Here is a tiny trained network, its code and every weight. The questions are about switching its units off for an input and a target symbol, where a switched-off unit gives its printed mean instead of its output.

import numpy as np


def w(rows, s, z=0):
    codes = np.array(rows[::2]) - 128.0
    scale = np.full(codes.shape[1], s)
    scale[-1] = z or s
    return codes * scale


def f(y):
    return np.maximum(y, 0)


def softmax(a):
    e = np.exp(a - a.max(-1, keepdims=True))
    return e / e.sum(-1, keepdims=True)


def log_softmax(a):
    a = a - a.max(-1, keepdims=True)
    return a - np.log(np.exp(a).sum(-1, keepdims=True))


def net(x, mask):
    ids = ['βζηλπτψ'.index(c) for c in x.split()]
    T = len(ids)
    res = E[ids] + P[:T]
    u = 0
    for l in range(2):
        r = res
        for j in range(3):
            rows = slice(3 * j, 3 * j + 3)
            q, k, v = (r @ M[l][rows].T for M in (Q, K, V))
            z = softmax(np.where(np.tri(T) > 0, q @ k.T / 3**0.5, -1e9)) @ v
            o = O[l][rows]
            res = res + np.where(mask[u + j], z, o[:, -1]) @ o[:, :-1]
        u += 3
        y = f(res @ A[l][:, :-1].T + A[l][:, -1])
        res = res + np.where(mask[u : u + 12], y, B[l][:, -1]) @ B[l][:, :-1]
        u += 12
    return log_softmax(res[-1] @ U[:, :-1].T + U[:, -1])


Q, K, V, O, A, B = {}, {}, {}, {}, {}, {}
E = w([
[98,118,119,176],'β',
[57,4,167,177],'ζ',
[118,84,126,76],'η',
[175,190,149,190],'λ',
[131,119,72,71],'π',
[79,189,174,136],'τ',
[95,69,155,103],'ψ',
],0.022)
P = w([
[1,138,43,137],'0',
[153,120,200,46],'1',
[178,111,199,53],'2',
[187,122,187,57],'3',
[184,135,170,57],'4',
[180,147,166,63],'5',
[177,157,156,68],'6',
[174,164,157,69],'7',
[175,170,153,71],'8',
[168,176,159,74],'9',
[159,184,148,71],'10',
[155,196,143,74],'11',
[149,196,153,70],'12',
[144,199,144,72],'13',
],0.0077)
Q[0] = w([
[60,188,181,3],'L0H1',
[93,75,113,97],'L0H1',
[171,123,162,110],'L0H1',
[129,60,49,71],'L0H2',
[111,189,151,184],'L0H2',
[215,82,173,153],'L0H2',
[99,89,114,48],'L0H3',
[174,187,154,168],'L0H3',
[154,136,131,46],'L0H3',
],0.012)
K[0] = w([
[183,109,192,116],'L0H1',
[125,192,130,99],'L0H1',
[123,110,111,141],'L0H1',
[250,167,107,210],'L0H2',
[153,175,111,139],'L0H2',
[123,83,62,114],'L0H2',
[53,53,106,84],'L0H3',
[89,120,180,92],'L0H3',
[210,87,169,131],'L0H3',
],0.012)
V[0] = w([
[241,62,193,80],'L0H1',
[111,58,66,167],'L0H1',
[146,137,254,179],'L0H1',
[118,193,238,185],'L0H2',
[132,165,147,197],'L0H2',
[44,212,125,146],'L0H2',
[118,114,101,54],'L0H3',
[247,12,211,98],'L0H3',
[133,207,202,45],'L0H3',
],0.0063)
O[0] = w([
[120,158,129,120,156],'L0H1',
[138,56,182,227,112],'L0H1',
[134,133,139,65,252],'L0H1',
[113,152,61,180,213],'L0H2',
[2,165,157,164,117],'L0H2',
[169,93,126,212,158],'L0H2',
[73,206,71,77,113],'L0H3',
[79,190,137,31,190],'L0H3',
[204,32,236,94,178],'L0H3',
],0.0055,0.0026)
A[0] = w([
[81,153,101,9,149],'L0N1',
[98,83,146,102,142],'L0N2',
[87,164,123,163,123],'L0N3',
[86,76,83,113,67],'L0N4',
[135,152,87,224,129],'L0N5',
[152,75,61,139,2],'L0N6',
[143,144,172,40,99],'L0N7',
[153,35,154,175,97],'L0N8',
[95,63,153,189,81],'L0N9',
[109,75,142,124,38],'L0N10',
[57,71,123,109,112],'L0N11',
[207,170,140,150,52],'L0N12',
],0.013,0.0054)
B[0] = w([
[247,77,206,162,248],'L0N1',
[212,164,69,135,173],'L0N2',
[98,5,141,176,143],'L0N3',
[155,85,130,51,161],'L0N4',
[156,114,181,158,156],'L0N5',
[102,32,3,71,131],'L0N6',
[60,159,129,210,199],'L0N7',
[119,170,65,73,188],'L0N8',
[141,174,86,125,176],'L0N9',
[185,219,82,103,148],'L0N10',
[252,120,63,84,186],'L0N11',
[202,45,131,78,175],'L0N12',
],0.0077,0.013)
Q[1] = w([
[8,171,143,133],'L1H1',
[68,151,107,43],'L1H1',
[201,179,152,91],'L1H1',
[124,99,34,89],'L1H2',
[242,32,148,122],'L1H2',
[147,87,103,106],'L1H2',
[185,143,140,121],'L1H3',
[173,32,148,140],'L1H3',
[81,167,121,142],'L1H3',
],0.013)
K[1] = w([
[117,106,138,100],'L1H1',
[58,105,102,109],'L1H1',
[143,101,154,163],'L1H1',
[222,192,91,98],'L1H2',
[155,9,103,182],'L1H2',
[165,89,100,122],'L1H2',
[125,92,109,145],'L1H3',
[142,60,84,161],'L1H3',
[125,210,155,97],'L1H3',
],0.016)
V[1] = w([
[89,34,156,136],'L1H1',
[133,108,134,84],'L1H1',
[7,209,108,174],'L1H1',
[76,131,183,182],'L1H2',
[2,67,55,97],'L1H2',
[143,80,66,172],'L1H2',
[170,168,49,183],'L1H3',
[51,125,80,162],'L1H3',
[190,83,123,175],'L1H3',
],0.0089)
O[1] = w([
[140,126,255,166,127],'L1H1',
[134,121,151,156,130],'L1H1',
[120,167,148,143,5],'L1H1',
[179,171,126,64,67],'L1H2',
[135,65,208,93,98],'L1H2',
[70,118,137,117,185],'L1H2',
[103,211,80,133,189],'L1H3',
[87,114,104,60,110],'L1H3',
[55,122,150,83,190],'L1H3',
],0.0086,0.028)
A[1] = w([
[207,119,89,61,110],'L1N1',
[107,249,157,96,183],'L1N2',
[110,91,183,74,177],'L1N3',
[202,142,185,157,32],'L1N4',
[99,148,198,113,92],'L1N5',
[76,104,151,223,27],'L1N6',
[176,80,144,130,107],'L1N7',
[60,136,105,72,134],'L1N8',
[102,204,200,211,1],'L1N9',
[137,134,78,83,192],'L1N10',
[125,72,137,130,111],'L1N11',
[194,184,149,73,59],'L1N12',
],0.014,0.0058)
B[1] = w([
[146,149,144,101,249],'L1N1',
[97,193,135,230,202],'L1N2',
[61,128,104,54,211],'L1N3',
[96,150,99,92,167],'L1N4',
[179,154,140,133,147],'L1N5',
[166,171,96,160,209],'L1N6',
[131,80,122,174,189],'L1N7',
[183,134,146,143,220],'L1N8',
[110,131,252,86,147],'L1N9',
[130,128,183,126,248],'L1N10',
[137,178,88,154,201],'L1N11',
[114,93,197,167,209],'L1N12',
],0.014,0.011)
U = w([
[1,19,127,169,220],'β',
[120,24,176,143,183],'ζ',
[221,174,99,96,19],'η',
[59,112,158,162,174],'λ',
[121,9,137,212,161],'π',
[24,200,17,142,6],'τ',
[56,143,100,87,119],'ψ',
],0.0071,0.0019)

Each question gives the input, a string of symbols that net reads in full, and the target symbol t.
The units are the heads (3 rows each of Q, K, V and O) and the neurons (one row each of A and B). Each row of codes is followed by its name. A weight is (code - 128) times the scale printed after its matrix; where a second scale follows, it is the last column's (O, A, B and U).
mask holds one flag per unit, layer by layer, with each layer's heads first. A switched-off unit (its flag False) gives its mean, the last column of its rows in O or B, instead of its output. The means were averaged over made-up inputs and are rounded, as every weight is.
A unit's drop is (log p(t) with every unit on - log p(t) with that unit switched off) / (log p(t) with every unit on - log p(t) with every unit switched off).
The circuit of an input: a set's keep is (log p(t) with only the set's units on - log p(t) with every unit switched off) / (log p(t) with every unit on - log p(t) with every unit switched off). Starting from the 12 units with the biggest drops (on a tie, the unit counted first), units are removed one at a time, each time the one whose removal leaves the highest keep (on an exact tie, the one counted first), for as long as the keep stays at least 0.8.
circuit, biggest first: the units of the circuit, biggest drop first
unit that matters most: the unit with the biggest drop
k most important neurons: the k neurons with the biggest drops, biggest first
top k neurons in layer l: the k neurons of layer l with the biggest drops, biggest first
which heads matter: for each layer, one digit per head in row order, 1 if its drop is at least 0.15 and else 0, layers parted by /
input λ ψ τ ψ η η β π, target λ: 2 most important neurons => [L0N5, L0N1]
input η τ η, target π: which heads matter => 011 / 010
input ζ λ β, target τ: most important neuron => [L0N11]
input ψ ψ ψ, target η: 2 most important neurons => [L0N1, L0N8]
input β η η ψ η η λ η λ β λ τ ζ η, target ψ: 4 most important neurons => [L0N1, L1N3, L0N3, L0N6]
input ζ η ζ ψ η λ, target τ: circuit, biggest first => [L0N11, L1H2, L1N6, L0N2]
input β τ τ ζ τ β η λ β λ, target ψ: 3 most important neurons => [L1N3, L0N1, L0N3]
input η β β ζ λ τ λ, target π: circuit, biggest first => [L1N7, L1H3]
input λ η π β λ ψ, target λ: 3 most important neurons => [L0N5, L1N12, L1N2]
input ψ ψ λ λ β ζ ζ τ π ζ τ η, target η: top 2 neurons in layer 0 => [L0N1, L0N9]
input η ζ λ β λ λ ζ λ ζ ψ, target π: top 3 neurons in layer 1 => [L1N7, L1N3, L1N1]
input ζ β ζ, target τ: which heads matter => 100 / 101
input τ π ζ β λ ζ ψ ψ τ ζ λ, target ζ: 3 most important neurons => [L0N3, L0N12, L1N12]
input τ ψ λ β β λ η λ π λ λ η, target ζ: which heads matter => 000 / 010
input η π λ β β, target τ: circuit, biggest first => [L0N1]
input η λ τ, target λ: which heads matter => 100 / 010
input τ ζ β π λ λ π ψ, target ζ: 4 most important neurons => [L0N1, L0N3, L1N12, L0N10]
input τ ζ τ ζ τ λ β π ζ τ π, target ζ: 4 most important neurons => [L0N1, L0N3, L1N12, L0N10]
input τ ζ β ζ η τ β τ ζ η τ, target η: top 3 neurons in layer 1 => [L1N12, L1N3, L1N7]
input β π λ β β π π η, target ψ: unit that matters most => L1N3
input τ β η ψ τ η η τ λ λ, target ζ: 4 most important neurons => [L0N3, L1N12, L0N12, L1N7]
input ζ π β ζ λ, target τ: top 2 neurons in layer 0 => [L0N11, L0N2]
input λ λ ψ ζ η η λ λ τ π η λ π, target λ: 4 most important neurons => [L0N1, L0N5, L1N12, L1N2]
input τ π η, target ζ: top 3 neurons in layer 0 => [L0N1, L0N3, L0N2]
input π η λ η λ ζ π β ζ η λ λ, target β: 4 most important neurons => [L1N3, L0N12, L1N7, L0N6]
